Below is a small trained network, with its code and all its weights. Each question gives an input and a target symbol and asks what happens when units are switched off, that is, made to give their printed mean instead of their output.

import numpy as np


def w(rows, s, z=0):
    codes = np.array(rows[::2]) - 128.0
    scale = np.full(codes.shape[1], s)
    scale[-1] = z or s
    return codes * scale


def f(y):
    return np.maximum(y, 0)


def softmax(a):
    e = np.exp(a - a.max(-1, keepdims=True))
    return e / e.sum(-1, keepdims=True)


def log_softmax(a):
    a = a - a.max(-1, keepdims=True)
    return a - np.log(np.exp(a).sum(-1, keepdims=True))


def net(x, mask):
    ids = ['ΓΦβδεζηθξπστω'.index(c) for c in x.split()]
    T = len(ids)
    res = E[ids] + P[:T]
    u = 0
    for l in range(3):
        r = res
        for j in range(3):
            rows = slice(2 * j, 2 * j + 2)
            q, k, v = (r @ M[l][rows].T for M in (Q, K, V))
            z = softmax(np.where(np.tri(T) > 0, q @ k.T / 2**0.5, -1e9)) @ v
            o = O[l][rows]
            res = res + np.where(mask[u + j], z, o[:, -1]) @ o[:, :-1]
        u += 3
        y = f(res @ A[l][:, :-1].T + A[l][:, -1])
        res = res + np.where(mask[u : u + 4], y, B[l][:, -1]) @ B[l][:, :-1]
        u += 4
    return log_softmax(res[-1] @ U[:, :-1].T + U[:, -1])


Q, K, V, O, A, B = {}, {}, {}, {}, {}, {}
E = w([
[96,57,88,121,151,133,234],'Γ',
[113,142,88,244,93,107,91],'Φ',
[73,157,146,84,72,182,218],'β',
[202,90,41,115,138,173,120],'δ',
[161,77,170,184,100,63,100],'ε',
[94,71,104,97,151,127,202],'ζ',
[13,31,85,103,79,228,103],'η',
[158,123,60,123,163,79,97],'θ',
[185,131,85,164,247,109,81],'ξ',
[112,98,73,113,143,95,180],'π',
[152,207,122,220,35,139,159],'σ',
[43,219,243,188,152,76,59],'τ',
[93,137,114,81,143,171,113],'ω',
],0.015)
P = w([
[54,253,40,216,145,216,139],'0',
[108,126,126,80,94,114,199],'1',
[124,129,141,71,77,116,178],'2',
[133,130,149,71,64,109,172],'3',
[130,129,156,71,59,112,151],'4',
[136,126,170,70,57,110,127],'5',
[141,125,176,69,62,109,117],'6',
[142,127,173,69,59,109,105],'7',
[151,137,172,83,58,99,103],'8',
[162,140,160,73,90,125,124],'9',
],0.0064)
Q[0] = w([
[55,135,184,200,44,154,164],'0.h0',
[100,199,188,159,90,82,135],'0.h0',
[168,165,138,116,185,114,190],'0.h1',
[63,173,63,174,62,255,84],'0.h1',
[103,69,130,126,131,76,157],'0.h2',
[149,183,125,75,65,185,64],'0.h2',
],0.0094)
K[0] = w([
[79,100,184,133,114,76,84],'0.h0',
[111,115,178,155,147,81,139],'0.h0',
[185,254,125,131,177,71,161],'0.h1',
[145,40,163,95,48,81,55],'0.h1',
[100,148,160,102,138,147,132],'0.h2',
[127,101,57,239,134,121,133],'0.h2',
],0.0099)
V[0] = w([
[124,126,73,166,86,96,213],'0.h0',
[102,212,44,156,179,206,231],'0.h0',
[157,184,80,142,87,1,105],'0.h1',
[170,157,161,201,185,115,182],'0.h1',
[110,173,11,167,156,76,158],'0.h2',
[102,106,159,129,89,131,102],'0.h2',
],0.0069)
O[0] = w([
[204,47,145,227,115,190,110,231],'0.h0',
[236,164,158,200,215,155,49,252],'0.h0',
[175,132,53,168,89,76,38,34],'0.h1',
[54,98,147,196,116,30,66,34],'0.h1',
[81,147,179,104,254,220,133,236],'0.h2',
[19,101,152,103,47,121,93,122],'0.h2',
],0.006,0.0038)
A[0] = w([
[158,170,226,169,136,79,101,161],'0.n0',
[141,56,73,107,192,83,149,251],'0.n1',
[154,98,69,25,175,2,130,187],'0.n2',
[208,222,159,115,124,72,98,75],'0.n3',
],0.0067,0.003)
B[0] = w([
[129,78,168,80,79,92,109,191],'0.n0',
[173,182,111,86,1,38,107,254],'0.n1',
[181,74,196,217,103,145,181,175],'0.n2',
[123,106,186,130,70,79,196,164],'0.n3',
],0.0087,0.0043)
Q[1] = w([
[161,26,121,115,132,72,156],'1.h0',
[71,93,97,112,129,81,56],'1.h0',
[107,254,214,155,88,97,187],'1.h1',
[54,213,88,123,110,202,69],'1.h1',
[162,78,117,108,150,167,197],'1.h2',
[113,141,124,150,97,199,166],'1.h2',
],0.0099)
K[1] = w([
[135,147,80,238,239,176,85],'1.h0',
[158,212,114,139,182,39,162],'1.h0',
[80,176,252,189,109,82,215],'1.h1',
[62,33,164,35,98,89,171],'1.h1',
[194,1,70,153,64,143,106],'1.h2',
[92,98,61,108,94,218,191],'1.h2',
],0.0082)
V[1] = w([
[107,136,14,100,162,204,16],'1.h0',
[113,2,115,170,177,86,116],'1.h0',
[154,86,175,196,83,213,138],'1.h1',
[90,133,250,152,78,73,180],'1.h1',
[85,76,96,112,69,113,106],'1.h2',
[115,122,143,165,98,88,87],'1.h2',
],0.0072)
O[1] = w([
[197,83,221,136,126,198,40,200],'1.h0',
[49,109,35,218,139,122,124,68],'1.h0',
[147,105,181,167,114,98,254,253],'1.h1',
[183,219,149,130,114,89,144,99],'1.h1',
[121,101,125,76,50,188,140,108],'1.h2',
[100,106,134,41,128,109,178,76],'1.h2',
],0.0071,0.0062)
A[1] = w([
[168,68,134,170,33,129,154,187],'1.n0',
[190,86,152,152,161,43,72,106],'1.n1',
[248,95,3,112,146,147,121,73],'1.n2',
[165,171,251,107,107,162,120,253],'1.n3',
],0.0074,0.003)
B[1] = w([
[61,121,51,105,210,120,76,237],'1.n0',
[30,109,45,108,125,185,178,175],'1.n1',
[86,145,254,88,27,136,69,159],'1.n2',
[200,75,74,128,118,85,145,248],'1.n3',
],0.0086,0.014)
Q[2] = w([
[184,92,88,137,187,113,164],'2.h0',
[149,96,127,75,225,196,143],'2.h0',
[55,60,2,192,121,7,38],'2.h1',
[79,253,61,204,16,183,67],'2.h1',
[231,248,83,82,90,252,193],'2.h2',
[125,227,116,192,35,78,87],'2.h2',
],0.0057)
K[2] = w([
[175,115,61,94,140,59,161],'2.h0',
[158,56,94,91,134,172,131],'2.h0',
[130,165,163,253,164,87,35],'2.h1',
[112,107,54,105,56,40,101],'2.h1',
[125,112,48,22,30,172,239],'2.h2',
[117,88,70,145,43,62,118],'2.h2',
],0.0074)
V[2] = w([
[149,207,139,135,119,127,91],'2.h0',
[93,166,196,212,184,175,107],'2.h0',
[157,126,110,86,2,104,77],'2.h1',
[36,55,40,161,102,142,120],'2.h1',
[132,113,222,198,60,202,222],'2.h2',
[139,83,156,139,29,95,112],'2.h2',
],0.0082)
O[2] = w([
[148,165,149,92,163,110,120,22],'2.h0',
[77,59,75,54,66,66,130,14],'2.h0',
[164,146,2,73,162,170,166,1],'2.h1',
[121,111,52,209,130,50,48,179],'2.h1',
[115,172,196,231,16,202,141,225],'2.h2',
[181,137,28,137,32,146,168,77],'2.h2',
],0.0064,0.0086)
A[2] = w([
[111,90,155,193,132,154,106,92],'2.n0',
[122,111,96,150,202,54,136,72],'2.n1',
[149,80,2,87,172,107,139,252],'2.n2',
[173,173,162,166,152,34,178,56],'2.n3',
],0.0087,0.0033)
B[2] = w([
[125,232,72,144,242,143,117,247],'2.n0',
[148,115,86,23,62,109,192,165],'2.n1',
[127,203,196,132,61,173,135,185],'2.n2',
[49,2,111,75,121,147,92,184],'2.n3',
],0.0084,0.015)
U = w([
[47,188,173,160,88,119,122,58],'Γ',
[119,158,12,139,163,83,116,86],'Φ',
[112,109,192,148,67,149,187,71],'β',
[67,102,36,116,143,241,161,3],'δ',
[103,187,102,181,19,97,153,144],'ε',
[109,147,156,137,113,106,125,153],'ζ',
[253,154,105,201,108,58,140,231],'η',
[96,111,166,106,23,187,23,94],'θ',
[101,124,119,65,141,98,112,171],'ξ',
[102,121,105,124,129,124,93,137],'π',
[95,40,99,154,84,107,191,117],'σ',
[144,202,102,99,146,137,171,131],'τ',
[176,120,141,85,193,124,121,165],'ω',
],0.006,0.0038)

Each question gives the input, a string of symbols that net reads in full, and the target symbol t.
The units are the heads (2 rows each of Q, K, V and O) and the neurons (one row each of A and B). Each row of codes is followed by its name. A weight is (code - 128) times the scale printed after its matrix; where a second scale follows, it is the last column's (O, A, B and U).
mask holds one flag per unit, layer by layer, with each layer's heads first. A switched-off unit (its flag False) gives its mean, the last column of its rows in O or B, instead of its output. The means were averaged over made-up inputs and are rounded, as every weight is.
A unit's drop is (log p(t) with every unit on - log p(t) with that unit switched off) / (log p(t) with every unit on - log p(t) with every unit switched off).
The circuit of an input: a set's keep is (log p(t) with only the set's units on - log p(t) with every unit switched off) / (log p(t) with every unit on - log p(t) with every unit switched off). Starting from the 12 units with the biggest drops (on a tie, the unit counted first), units are removed one at a time, each time the one whose removal leaves the highest keep (on an exact tie, the one counted first), for as long as the keep stays at least 0.8.
units of the circuit, in order: the units of the circuit, biggest drop first
unit that matters most: the unit with the biggest drop
k most important neurons: the k neurons with the biggest drops, biggest first
heads that matter: for each layer, one digit per head in row order, 1 if its drop is at least 0.15 and else 0, layers parted by /
input ζ ζ σ Φ ω Γ σ β Φ, target Φ: 2 most important neurons => (0.n1; 1.n3)
input δ ε β δ ω σ ξ, target δ: units of the circuit, in order => (1.n1; 1.h1; 2.h1)
input ξ δ τ θ σ Φ σ σ, target τ: units of the circuit, in order => (2.h1; 1.h1; 0.h0)
input Γ β π ω ω ω θ, target Γ: unit that matters most => 0.h0
input Φ η ε δ Γ Γ ξ, target Φ: units of the circuit, in order => (0.h1; 2.h1; 1.n1)
input θ θ σ β ξ ε, target θ: heads that matter => 011 / 110 / 011
input ξ δ θ ε Γ δ Γ β τ β, target τ: units of the circuit, in order => (1.h1; 2.h1; 1.h0)
input ω η π Φ, target η: 3 most important neurons => (2.n3; 1.n1; 1.n3)
input η ζ ε, target η: 2 most important neurons => (1.n3; 2.n3)
input η ζ Γ, target η: 2 most important neurons => (1.n3; 2.n3)
input ε σ σ ω Γ, target ε: units of the circuit, in order => (2.n2; 0.h1; 2.h1; 1.h0)
input Φ β ε π ε δ θ, target Φ: units of the circuit, in order => (0.h1; 2.h1)
input Γ Γ η τ θ β ω η η β, target η: 2 most important neurons => (1.n3; 1.n0)
input Φ η Γ ζ ζ ε β Φ θ, target Φ: 3 most important neurons => (2.n0; 0.n1; 1.n1)
input σ τ η η σ, target η: units of the circuit, in order => (1.n3; 1.h1)
input σ ζ ζ, target σ: 4 most important neurons => (0.n0; 2.n3; 0.n3; 2.n0)
input η ξ ζ θ η δ, target θ: units of the circuit, in order => (1.n2)
input ω η τ θ, target ω: heads that matter => 100 / 101 / 111
input θ Γ σ, target σ: 3 most important neurons => (2.n3; 2.n0; 0.n3)
input Φ ω Φ ω Γ η ξ β ξ, target Φ: heads that matter => 111 / 110 / 010
input θ δ θ, target θ: 4 most important neurons => (2.n2; 1.n2; 2.n0; 0.n1)
input ξ Φ Γ π Γ ζ ζ τ Γ, target ξ: 2 most important neurons => (2.n1; 1.n3)
input ξ Γ β ξ β Φ η σ, target η: 2 most important neurons => (1.n3; 0.n2)
input Γ σ β, target β: heads that matter => 001 / 110 / 011
input ε Γ ω Φ Φ ε σ, target ε: 2 most important neurons => (2.n2; 2.n0)
input θ ζ β, target β: 2 most important neurons => (1.n0; 2.n0)
input ω π η Γ Γ ω, target η: heads that matter => 010 / 000 / 000
input ζ ε Φ Φ τ, target ξ: unit that matters most => 1.h1
input Φ ω Φ, target Φ: unit that matters most => 0.h1
